Below are the code and all the weights of a small trained network. Each question names an input and a class and asks about switching units off, where a switched-off unit gives its printed mean instead of its output.

import numpy as np


def w(rows, s, z=0):
    codes = np.array(rows[::2]) - 128.0
    scale = np.full(codes.shape[1], s)
    scale[-1] = z or s
    return codes * scale


def f(y):
    return np.maximum(y, 0)


def log_softmax(a):
    a = a - a.max(-1, keepdims=True)
    return a - np.log(np.exp(a).sum(-1, keepdims=True))


def net(x, mask):
    res = np.array(x, float).reshape(1, 4) / 4 @ E
    y = f(res @ A[0][:, :-1].T + A[0][:, -1])
    res = res + np.where(mask, y, B[0][:, -1]) @ B[0][:, :-1]
    return log_softmax(res[-1] @ U[:, :-1].T + U[:, -1])


A, B = {}, {}
E = w([
[197,155,250,137,120,209,128,154,115,136,4,236],'x0',
[68,169,64,205,99,162,229,166,180,115,94,169],'x1',
[113,92,132,126,139,138,165,135,113,175,126,134],'x2',
[114,173,85,180,62,111,69,212,87,225,121,79],'x3',
],0.013)
A[0] = w([
[103,155,76,163,77,154,93,145,160,127,149,126,122],'neuron 1',
[75,85,74,186,75,133,135,186,101,88,114,65,118],'neuron 2',
[98,183,108,184,135,103,196,124,151,127,111,106,100],'neuron 3',
[190,157,169,175,115,224,139,179,80,129,36,142,196],'neuron 4',
[213,86,214,59,178,169,111,26,106,88,62,188,137],'neuron 5',
[97,129,87,203,101,88,132,150,168,139,128,116,118],'neuron 6',
[149,175,149,149,112,86,84,223,87,206,157,143,179],'neuron 7',
[124,158,54,146,114,89,155,175,129,149,126,83,117],'neuron 8',
[187,188,148,119,123,150,151,143,153,170,38,127,43],'neuron 9',
[109,150,120,73,124,157,138,161,136,155,138,94,127],'neuron 10',
[99,174,138,254,134,168,218,100,212,113,121,143,182],'neuron 11',
[55,173,137,188,139,133,165,88,203,129,90,165,194],'neuron 12',
[131,73,82,106,110,43,165,64,128,118,216,88,89],'neuron 13',
[107,133,172,109,134,94,143,165,166,147,143,136,113],'neuron 14',
[188,147,116,109,54,171,132,150,110,150,79,203,21],'neuron 15',
[91,162,87,158,149,110,140,239,195,158,170,101,116],'neuron 16',
[96,70,140,78,138,224,173,84,229,53,177,124,140],'neuron 17',
[162,137,154,49,163,136,54,130,64,176,188,88,133],'neuron 18',
[114,89,82,129,120,50,137,59,150,140,202,109,134],'neuron 19',
[75,161,83,144,77,139,157,135,133,125,111,100,116],'neuron 20',
[128,147,136,140,114,100,63,135,171,106,170,116,125],'neuron 21',
[89,153,108,201,176,175,176,163,189,90,106,156,21],'neuron 22',
[133,137,140,153,9,79,26,249,76,228,134,156,8],'neuron 23',
[104,95,84,78,187,140,199,54,176,35,163,208,67],'neuron 24',
[97,128,59,160,118,101,127,151,102,133,130,115,116],'neuron 25',
[142,99,122,60,118,120,112,136,168,187,103,68,100],'neuron 26',
[125,127,148,160,124,207,84,157,103,121,47,170,51],'neuron 27',
[92,80,110,115,170,113,153,68,166,69,123,180,222],'neuron 28',
[89,93,97,81,152,177,142,98,186,81,162,179,74],'neuron 29',
[51,180,106,192,70,202,240,112,198,77,83,148,18],'neuron 30',
],0.0079,0.011)
B[0] = w([
[123,78,174,133,174,93,129,137,113,82,137,108,168],'neuron 1',
[95,81,151,141,119,72,160,194,151,95,94,150,181],'neuron 2',
[112,90,191,91,145,103,127,128,126,81,104,138,166],'neuron 3',
[174,179,175,22,148,173,140,64,176,145,130,131,248],'neuron 4',
[81,42,201,136,254,66,245,131,190,68,51,223,253],'neuron 5',
[74,109,155,110,144,81,154,183,128,86,77,157,175],'neuron 6',
[85,90,100,154,109,110,124,151,114,150,173,122,215],'neuron 7',
[94,92,135,177,158,111,131,161,133,60,115,169,182],'neuron 8',
[99,119,87,148,45,133,93,158,81,192,182,99,169],'neuron 9',
[100,116,135,121,100,126,114,130,144,192,89,113,144],'neuron 10',
[98,139,71,195,85,126,84,145,76,210,163,65,218],'neuron 11',
[88,85,79,197,64,80,92,159,80,138,152,116,200],'neuron 12',
[193,230,123,56,144,178,101,73,135,165,143,136,192],'neuron 13',
[133,161,137,132,112,124,101,150,131,107,117,131,129],'neuron 14',
[57,109,40,202,38,101,76,207,76,215,222,73,167],'neuron 15',
[66,92,160,130,115,94,131,167,142,126,92,138,187],'neuron 16',
[180,166,67,148,91,136,162,96,113,209,193,106,196],'neuron 17',
[134,171,72,110,63,132,95,122,113,225,222,48,205],'neuron 18',
[164,194,125,117,83,130,121,94,121,238,138,139,193],'neuron 19',
[64,87,154,109,170,117,90,130,143,100,89,173,170],'neuron 20',
[140,115,145,184,108,134,123,133,163,150,147,149,154],'neuron 21',
[194,154,151,39,142,196,126,69,197,129,152,174,165],'neuron 22',
[234,242,121,69,131,229,121,70,172,175,146,110,209],'neuron 23',
[94,139,83,180,77,104,91,139,115,161,195,75,194],'neuron 24',
[87,128,134,164,142,78,142,140,117,117,75,135,171],'neuron 25',
[130,137,136,142,121,126,129,132,75,116,142,108,150],'neuron 26',
[142,168,58,161,117,126,80,135,63,164,185,102,178],'neuron 27',
[187,168,200,49,197,182,114,68,161,148,144,156,207],'neuron 28',
[113,133,64,193,26,106,76,210,88,168,185,83,161],'neuron 29',
[202,206,123,50,192,190,123,70,146,180,144,93,197],'neuron 30',
],0.0073,0.02)
U = w([
[221,197,151,46,147,205,128,78,188,136,146,126,3],'0',
[106,132,35,220,82,103,66,154,47,144,200,75,235],'1',
[87,18,218,158,165,62,183,152,167,43,1,177,154],'2',
],0.0098,0.00055)

Each question gives the input, the list of numbers given to net, and the class t.
The units are the neurons (one row each of A and B). Each row of codes is followed by its name. A weight is (code - 128) times the scale printed after its matrix; where a second scale follows, it is the last column's (A, B and U).
mask holds one flag per neuron, in row order. A switched-off neuron (its flag False) gives its mean, the last column of its row in B, instead of its output. The means were averaged over made-up inputs and are rounded, as every weight is.
A unit's drop is (log p(t) with every unit on - log p(t) with that unit switched off) / (log p(t) with every unit on - log p(t) with every unit switched off).
The circuit of an input: a set's keep is (log p(t) with only the set's units on - log p(t) with every unit switched off) / (log p(t) with every unit on - log p(t) with every unit switched off). Starting from the 12 units with the biggest drops (on a tie, the unit counted first), units are removed one at a time, each time the one whose removal leaves the highest keep (on an exact tie, the one counted first), for as long as the keep stays at least 0.8.
units of the circuit, in order: the units of the circuit, biggest drop first
most important unit: the unit with the biggest drop
k most important neurons: the k neurons with the biggest drops, biggest first
drop when u is switched off: that unit's drop, to one decimal
input [7,7,-8,2], class 1: most important unit	neuron 15
input [-8,-2,7,-1], class 0: 4 most important neurons	[neuron 13; neuron 11; neuron 12; neuron 15]
input [-1,7,-2,-5], class 1: 3 most important neurons	[neuron 11; neuron 12; neuron 24]
input [-1,2,2,-1], class 1: 2 most important neurons	[neuron 5; neuron 4]
input [8,1,5,7], class 1: 4 most important neurons	[neuron 15; neuron 9; neuron 27; neuron 7]
input [6,7,-8,4], class 1: 3 most important neurons	[neuron 15; neuron 11; neuron 12]
input [-1,7,-2,-2], class 1: 2 most important neurons	[neuron 11; neuron 12]
input [7,2,0,4], class 1: 4 most important neurons	[neuron 15; neuron 9; neuron 27; neuron 28]
input [1,-4,-2,8], class 0: 2 most important neurons	[neuron 23; neuron 11]
input [-5,0,1,-2], class 0: 2 most important neurons	[neuron 13; neuron 11]
input [3,0,-1,-7], class 2: 2 most important neurons	[neuron 5; neuron 23]
input [6,6,-6,4], class 1: 3 most important neurons	[neuron 15; neuron 11; neuron 12]
input [7,8,-5,1], class 1: 2 most important neurons	[neuron 11; neuron 15]
input [6,-1,3,-6], class 2: units of the circuit, in order	[neuron 5]
input [-1,7,-6,-6], class 1: 3 most important neurons	[neuron 11; neuron 12; neuron 24]
input [8,-6,-1,-1], class 2: drop when neuron 5 is switched off	1.4
input [3,-3,-8,-7], class 2: drop when neuron 5 is switched off	1.1
input [5,-2,3,-2], class 2: drop when neuron 5 is switched off	0.6
input [-3,2,3,-4], class 1: drop when neuron 4 is switched off	0.8
input [-5,5,-7,1], class 2: most important neuron	[neuron 18]
